In the rows, 128 means zero.
Each row of numbers stands for one thing and depends on some of the facts below. Use the named rows to name the rest.

Some facts about the things:
baral χ:e
bastiplo Δ:c λ:drinu β:ruti sumus χ:e
befler χ:f
beplus Δ:c λ:drinu χ:e
biges Δ:b λ:nonuk χ:e
brabu Δ:c λ:sibe χ:e
bragrek Δ:b λ:fabri χ:e
bregom Δ:c λ:gisunus χ:e
bregrelor χ:e
breskem Δ:c λ:mivubrim χ:e
briflefi Δ:c λ:plevos χ:f
britozel Δ:d λ:nupil β:tadar χ:e
brodok Δ:a λ:plevos χ:e
brukemon Δ:d λ:piver β:feklil χ:e
brusi Δ:a λ:fimusas χ:e
bruvos β:fige χ:e
budas Δ:c λ:plobar χ:e
buplir Δ:b λ:mimom β:zuses fekozin χ:e
degun χ:e
deman χ:e
didror Δ:d λ:metur χ:e
digru Δ:a λ:baral χ:e
dile Δ:a λ:fige β:dulibon χ:e
diplor Δ:a λ:flustis β:trozar χ:e
divetur Δ:b λ:robrum χ:f
doflom χ:e
dogrunil β:fige fizos klurulo χ:e
doskon χ:f
drafik χ:e
dragen Δ:c λ:tratral χ:e
dresko Δ:b λ:dogrunil χ:f
dridrun Δ:a λ:plevos β:tredrur χ:e
drinu χ:e
dritran Δ:d λ:feman χ:e
droze Δ:c λ:plevos β:teze χ:e
druklil Δ:c λ:resta χ:e
druma χ:f
dulibon Δ:c λ:feman χ:e
dunuk Δ:c λ:degun β:plevos χ:f
durul Δ:b λ:namus β:kamir χ:e
fabri χ:e
fasul Δ:c λ:namus β:ruti kamir χ:e
fatavak Δ:c λ:sutraral β:dragen χ:e
fatrem Δ:a λ:trifliflas β:piver diplor zare χ:f
fefum Δ:d λ:doskon β:nomar zare feklil χ:e
feklil Δ:c λ:noskin β:plevos gesken χ:e
fekozin β:fige feklil χ:e
feman β:plavizi χ:f
fige χ:e
fimusas χ:e
fivo χ:f
fizos Δ:a λ:drafik β:gisunus χ:e
flastar Δ:a λ:rutrisur χ:e
flelal χ:e
fliklebros Δ:c λ:deman χ:f
flolan Δ:d λ:taflal χ:f
flosaska Δ:b λ:nudrevol β:sumus peka χ:e
flustis χ:e
fodinu Δ:b λ:plifak β:trelu χ:f
fopu Δ:b λ:doflom χ:f
fotram Δ:a λ:stobam χ:f
fuda Δ:d λ:bruvos β:vozek trozar lemir χ:e
fufebim Δ:a λ:sefo χ:e
fugin Δ:c λ:kolo χ:f
gaba Δ:d λ:feman χ:e
gemul β:fige χ:f
gesken Δ:c λ:drafik χ:f
gesos Δ:b λ:nudrevol χ:e
gistel Δ:a λ:drinu χ:e
gisunus β:fige plavizi zelur fekozin χ:f
gogutik Δ:d λ:bregrelor χ:e
gravo χ:e
gredrur Δ:a λ:drafik χ:e
grepor χ:e
griplam Δ:b λ:noskin β:gredrur zipak χ:f
grodral Δ:d λ:drafik β:fige mivubrim χ:e
groginur Δ:d λ:nonuk β:plevos nasen χ:e
grotadus Δ:b λ:degun χ:e
grukik χ:e
grukla χ:f
gupasok χ:f
guskogu Δ:a λ:fabri β:gesken zelur plitrudril klustim χ:e
gutrik β:rutrisur sikivum χ:f
guvu Δ:a λ:grukik β:plavizi klurulo χ:e
kamir Δ:d λ:drafik β:gesken gisunus χ:e
kaplel β:troskos χ:f
kibrogren Δ:d λ:feman χ:f
klagis Δ:a λ:plofak χ:e
klamal Δ:c λ:fivo β:gisunus χ:e
kleru Δ:a λ:sumus χ:e
klestur β:fige tadar χ:e
kletri Δ:a λ:plevos χ:e
klotuk Δ:d λ:degun χ:e
klubrin Δ:d λ:sefo β:plavizi χ:e
klurulo β:gesken fodinu gredrur χ:e
klustim β:rutrisur ruti mivubrim χ:e
kolo χ:e
kudru Δ:d λ:gravo β:zakem makligrul klustim χ:e
kulal Δ:c λ:plevos χ:f
lastelan Δ:d λ:nonuk χ:e
laterin Δ:c λ:kaplel χ:e
lefluk Δ:c λ:sutraral χ:e
lemir Δ:c λ:podal β:dunuk χ:e
limar Δ:a λ:plobar χ:e
litrak Δ:b λ:metur χ:e
lozu Δ:c λ:doskon χ:e
luruklis Δ:a λ:sefo β:gesken ruti χ:e
luve Δ:a λ:plobar β:dulibon χ:e
makligrul Δ:d λ:sefo β:brukemon mivubrim χ:f
mastuk Δ:c λ:druma χ:f
matuk Δ:a λ:zare χ:e
mavu Δ:a λ:klurulo χ:e
metur χ:e
mimom β:gesken plavizi χ:f
mivubrim β:dunuk χ:e
moklu Δ:c λ:plifak β:lefluk gesken χ:e
molek χ:e
mugruste Δ:c λ:plevos χ:e
muska Δ:d λ:doskon χ:e
nafol Δ:a λ:sefo χ:f
nagugren Δ:d λ:stobam χ:e
namus χ:e
nasen Δ:a λ:flelal χ:e
neben Δ:a λ:drinu χ:e
niflumo Δ:c λ:pibimil χ:e
noflos Δ:a λ:metur χ:f
nomar Δ:a λ:degun β:fige χ:e
nonuk χ:f
noskin β:lefluk χ:f
nozen Δ:a λ:klustim χ:e
nudrevol χ:f
nupil χ:f
papu Δ:c λ:mivubrim β:fige zakem klurulo χ:f
peka Δ:b λ:gupasok χ:e
pemel Δ:b λ:noskin χ:e
pibimil χ:f
piflur Δ:a λ:deman β:trivazir χ:e
pitrun Δ:b λ:gemul β:grodral χ:e
piver β:gredrur χ:f
plabal Δ:a λ:gupasok β:dunuk grodral χ:e
plavizi Δ:b λ:plevos χ:e
pleklu Δ:d λ:doskon χ:e
plelu χ:f
plevos β:fige plavizi χ:f
plifak β:zakem droze mivubrim χ:e
plinitas Δ:d λ:drafik χ:e
plistom Δ:a λ:grepor χ:e
plitrudril Δ:d λ:sikivum β:rutrisur zabrite χ:e
plobar χ:e
plofak χ:e
plotul Δ:b λ:zare χ:f
plove Δ:b λ:tratral χ:e
pluklar Δ:b λ:plobar χ:e
pluvul Δ:c λ:plelu β:plavizi klurulo χ:e
podal χ:e
pupi Δ:b λ:gemul χ:e
ragal β:mivubrim χ:e
resta β:zakem plitrudril χ:e
riflen Δ:a λ:noskin χ:f
robrum χ:e
rolas Δ:c λ:mivubrim χ:f
ruflum χ:e
ruti Δ:b λ:gupasok β:fige trozar χ:e
rutrisur β:plevos χ:e
seflen Δ:b λ:sikivum β:fige χ:e
sefo β:dunuk plevos fige χ:e
sibe χ:f
sikivum β:nasen fefum χ:e
simor Δ:c λ:drinu β:guskogu χ:e
skeplo Δ:b λ:druma χ:f
skepu Δ:d λ:kolo β:mivubrim χ:e
skinuk Δ:c λ:doskon β:rutrisur fige fopu plavizi tadar diplor fekozin χ:e
skipu Δ:c λ:tropugre β:teze χ:e
skisal Δ:a λ:fivo χ:f
skonun Δ:d λ:befler χ:e
skuflas Δ:a λ:fivo β:flosaska χ:e
soklari Δ:a λ:befler χ:f
soskoru χ:e
stadin Δ:b λ:sumus χ:e
stigam χ:e
stilos Δ:b λ:ruflum χ:e
stinor Δ:a λ:soskoru χ:e
stizu Δ:a λ:zare χ:e
stobam β:troskos diplor χ:e
stobro χ:e
stubi Δ:a λ:feman χ:e
studripom χ:e
stuflek Δ:d λ:feman χ:e
stufloflis Δ:a λ:molek χ:e
sumus β:kamir fodinu neben χ:f
sutraral χ:e
tadar Δ:a λ:grukla β:nomar χ:e
taflal χ:f
tedrin Δ:a λ:sefo β:gredrur χ:e
tepluk Δ:a λ:studripom β:mivubrim χ:e
teze Δ:c λ:grepor β:gesken χ:e
tibrun Δ:a λ:feman χ:e
tomi Δ:c λ:kaplel β:plitrudril χ:f
trana Δ:a λ:stobro β:brukemon gredrur χ:f
trase Δ:d λ:plobar χ:e
tratral χ:f
tredrur Δ:b λ:trozar β:dulibon χ:e
trelu Δ:a λ:metur χ:f
trifliflas β:kamir skepu χ:f
trikel Δ:b λ:rutrisur χ:e
trivazir Δ:d λ:stigam β:trozar χ:e
trona β:zakem makligrul χ:e
tropugre β:kaplel trelu χ:e
troskos Δ:b λ:gutrik β:luve χ:e
trozar β:fige plavizi χ:e
trufinak Δ:a λ:klestur χ:e
truflom Δ:b λ:sikivum χ:e
trumozam Δ:d λ:plevos χ:e
velim Δ:a λ:gisunus χ:f
venebrin Δ:a λ:sibe χ:f
vofler Δ:c λ:plobar β:trozar χ:f
vogre Δ:d λ:bregrelor β:dunuk kaplel χ:e
vozek Δ:d λ:gisunus χ:f
zabrite Δ:a λ:drinu β:trozar χ:e
zakem Δ:a λ:fabri β:bruvos χ:f
zapliske Δ:b λ:flustis χ:f
zare β:luve χ:e
zelur Δ:c λ:robrum χ:f
zete Δ:c λ:ragal β:gesken tomi χ:e
zetrosi Δ:c λ:trifliflas β:tedrin klurulo χ:e
zipak Δ:a λ:sefo β:nomar plabal χ:e
zuses Δ:b λ:feman χ:e

Some rows with their names:
[112 147 101  97 126 142 118 173 112 134 143 141 121 123 163  91  99 153
 127 122 116  91 146  72 126  88 168 110]: skipu
[148 147 117 195 125  98 146 146 102  75 106  76 124  96 127 145 145 161
 179 181 117 164 104 164 168 140 135  86]: plotul
[140 122 137 177 125  87 135 107 114 120  89  85 122  82 126 134 130 157
 175 194 132 194 147 173 140 139 119  69]: trelu
[ 92 147 122 105 117 172 136 140 143 115 136 102  86 107  94 143 119 111
 112 104 111  90  96 120 137 141 132 103]: dritran
[109 136 115  95 109 130 116 103 129 175 102 150  97 108 134 111  98 118
  94 115 138 128 175 143  92  94 128 127]: nomar
[133 133 124  75 110 128 113 108 124 176 127 145 112 103 143  93  87  91
 134 123 126 151 172 142  68  93 145 130]: rutrisur
[162  88 132 170 132  79 120  79  98 140 110  85 136  53 184  67  92 176
 208 228 133 216 205 141 108  89 120  26]: gesken
[107 124 118  89 118 146 124 128 144 142 109 152 108 119 130 101  88 125
 103 104 129 123 172 133  91 103 148 102]: plitrudril
[148 147 116 197 126  98 146 146 102  75 106  78 122  95 128 146 145 158
 179 182 117 164 104 165 167 140 135  86]: skeplo
[108 138 114  93 141 142 113 131 129 142 112 143 114 141 126 128 109 118
 119 118 106  87 149 111 119 116 149 119]: tedrin
[115 119  94  75 144 134 111 169 118 134 112 186 136 157 143 108  92 148
 107 101 102 100 158  92 112 107 186 108]: luruklis
[ 99 182 114 119 122 155 129 170 119 124 146 102 101 122 136 129 132 131
 130 125 118  62 106  81 153 110 146 141]: fatavak
[154 146 138 163 121  93 143 156 110  93 117  80 138  98 116 143 146 136
 206 188 115 192 100 159 149 155 154 100]: fivo
[ 93 184 126 122  94 141 135 105 138 166 100 109  69 112  99 165 143  94
  83 117 144  92 123 159 125 120 103 177]: luve
[146 148 115 196 126  97 146 147 102  75 105  77 121  97 127 145 145 160
 179 182 117 164 103 164 168 140 134  85]: divetur
[ 90 165 137 109 130 162 124 146 135 131 133  98 103 120 114 132 125 114
 128 113 117  80 119 119 143 124 138 121]: digru
[ 91 161 138 111 127 169 134 145 152 115 127  99  99 124 104 136 124 106
 123 106 119  81 122 128 133 132 138 117]: skonun

Which thing is each row?
No name comes twice in this set of rows, the named rows included.
[125 147 101  67 112 132 123 195 117 134 135 175 133 142 136 104 100 125
 120  92 113 128 127 108 103 108 198 146]	plifak
[144 137  82  59 128 114 113 162 115 146 104 207 134 172 132 136 107 110
 111 107  95 113 141 103  89 118 192 166]	sefo
[114 162 105 114 141 131 101 164 107 142 139 139 105 109 165  90  90 137
 139 122 135 100 159  68 101  90 146  93]	droze
[134 133 121  73 106 125 114 108 124 179 124 152 111 105 142  93  87  93
 128 123 127 154 174 142  65  91 147 134]	trozar
[131 135 135 181 127 104 151 150 130  75  95  82 126 103 105 153 145 158
 173 175 123 174 113 161 159 163 140  74]	flolan
[101 160  99  98  97 138 139 158 141 132  94 168  95 140 106 149 121 125
  67  86 138 106 128 134 112 122 153 160]	vogre
[108 197 108 138  98 144 139 117 125 138 110 106  68 116 110 164 143  91
  91 114 130  78 102 154 133 115 107 182]	tredrur
[123 179 102  85  89 124 134 161 123 152 115 161 100 135 112 150 128  96
  95  98 129 121 108 135 104 120 160 196]	stobam
[124 145  81 103 107 129 125 149 111 140 111 172 105 126 148 107  96 136
  84  98 125 114 149 129 105  85 156 137]	seflen
[121 136  98  96 113 125 114 126 110 169 124 152 108 106 169  85  90 142
 112 133 134 117 180  96  95  73 145 118]	feklil
[118 153  85 106 113 138 127 166 112 122 121 160 111 133 144 113 103 138
  94  94 118 100 132 119 120  93 162 135]	buplir
[125 152 109  75 110 132 123 166 120 146 131 160 121 131 131 113 104 109
 124 103 118 130 132 120  98 110 175 150]	ragal
[158 128 124 147 126  87 140 181 103  88 119 111 157 108 133 121 127 160
 202 175 111 204 113 144 142 145 183  85]	noskin

Now the same things, written a new way:
Known rows:
[164 231 100 133 153 126 135 107 154 123 174 149 136 143 128 206 168 170
 128  84 112 140 112 108 182 148  52]: plavizi
[185 227  66 114 146 135 101  69 158 140 154 177  88 164 136 170 184 128
 129 143 150 131 144 110 148 161  95]: fige
[110 163  97 120 120 107 145 128 116 108 147 144 127 109 126 142 112 154
 133 129 124 145 153 159 177 106  84]: seflen
[158 165  94 109 118 108 118 109 136 153 156 136 109 146 118 124 100 132
 127 167 146 138 139 126 142  97 131]: sikivum
[119 104 172 142  74 123 121  57 145 109 149 146  92 141 140  73 108 151
 124 171  56 129 137  98  64 133 166]: gutrik
[159 175 127 133 176 116 100 136  93 142 142  73 163 128  82 146 138 136
 145 124 103 111 138 130 165  87 155]: troskos
[155 130 106 110 139 135 129 146 149 166 123 142 118 142 125 129 107 111
 118 146 186 118 113 120 111 113 149]: gravo
[130 127 115 122 152 139 132 181 104 127 117 127 148  97 112 141 135 121
 123 116 159 122 115 149 138 126 126]: budas
[108 148 103 122 122 108 148 138 115 114 144 138 133 107 123 134  99 151
 131 130 129 140 148 159 170  98  94]: buplir
[114  84 112 118 141 127 128 155 123 201  96  93 132 140 166 133 135 113
 156  76 160 152 137 136 166 142 129]: fufebim
[128 187  92 114 129 118 138 146 112 110 133 152 129 108 119 149 128 167
 117 125 120 127 145 152 168 112  92]: skepu
[139 138 111 122 160 147 134 175 111 137 112 131 151 105 118 151 148 122
 123 105 158 116 114 138 139 141 125]: dragen
[145 178 108 120 119 116 158 150 132 136 175 133 153 122 121 168 109 173
 116 102 119 156 100 119 170 124  73]: droze
[136 177  86 118 131 123 131 132 104 118 147 140 136 112 118 150 144 148
 129 125 121 140 142 145 171 136  94]: teze
[131 128 111 119 149 141 139 179 107 138 115 126 152 105 116 142 130 127
 122 111 154 123 116 142 142 130 127]: laterin
[130  80 187 147 111 155 118  91 157 123 113 144 102 140 144  87 135 122
 119 148  93 102 110  87  32 156 191]: nonuk
[154 130 107 110 140 134 128 146 149 165 123 141 116 140 126 129 107 110
 119 146 184 117 114 120 112 111 148]: deman

Name these rows:
No name comes twice in this set of rows, the named rows included.
[121 174  94 114 120 113 144 154 109 111 134 148 132 104 117 139 111 169
 116 129 121 130 144 156 166  99  94]	britozel
[173 190 104 127 175 139 125 126  93 142 112  59 209 164  74 162 163 108
 121 124 102  79 152 106 176 130 151]	dulibon
[129 191  89 114 126 117 138 141 112 108 134 154 127 109 120 149 129 169
 118 124 119 128 147 151 170 113  88]	trivazir
[154 129 138 136 165 102  72 120  97 145 146  45 152 150  92 139 151  83
 161 127 131 143 132 134 167 102 144]	luve
[117 142 160 156 109 149 117  69 119  74 135 154 117 116 142 117 190 159
 130 119  33 124 140 107  93 196 127]	zelur
[114 102 169 141  69 124 126  58 150 104 147 155  89 139 147  74 107 150
 122 171  62 133 137 101  63 138 158]	trifliflas
[ 89 100 175 150  75 123 135  87 104  75 145 135 126 102 133  82 124 170
 128 142  25 140 143 124  97 150 138]	papu
[ 99 104 179 154 118 165 166 116 132  79  63 121 169 140 126 113 150 136
  93 117  54  58 140  95  79 162 162]	kibrogren
[120 152 101 117 115 106 133 146  89 112 156 128 140  99 108 127 108 149
 130 142 120 151 143 159 169 105 102]	bastiplo
[143 160 104 134 152 114  86  94 122 118 146 110 117 149 128 164 186  88
 155 116 148 156 141 139 177 151  82]	gredrur
[120 158  95 114 111 105 141 138  94 120 156 129 140 105 112 128 102 156
 128 139 115 150 147 154 175 108  99]	pluvul
[122 129 123 130 162 135 132 171 116 119 115 127 143 101 116 147 130 121
 131 113 160 115 120 152 142 109 123]	pluklar
[129 171  88 117 123 118 136 135 104 117 148 144 135 110 122 144 132 150
 127 127 123 145 143 148 172 132  89]	lemir
[103 119 104 121 101  91 127 111 122 120 153 116 118 138 140 132 112 109
 146 130 148 177 150 157 185 118  71]	guskogu
[135 199  89 116 134 120 131 137 111 109 136 152 129 111 117 155 141 170
 119 124 115 126 148 149 171 116  90]	brukemon

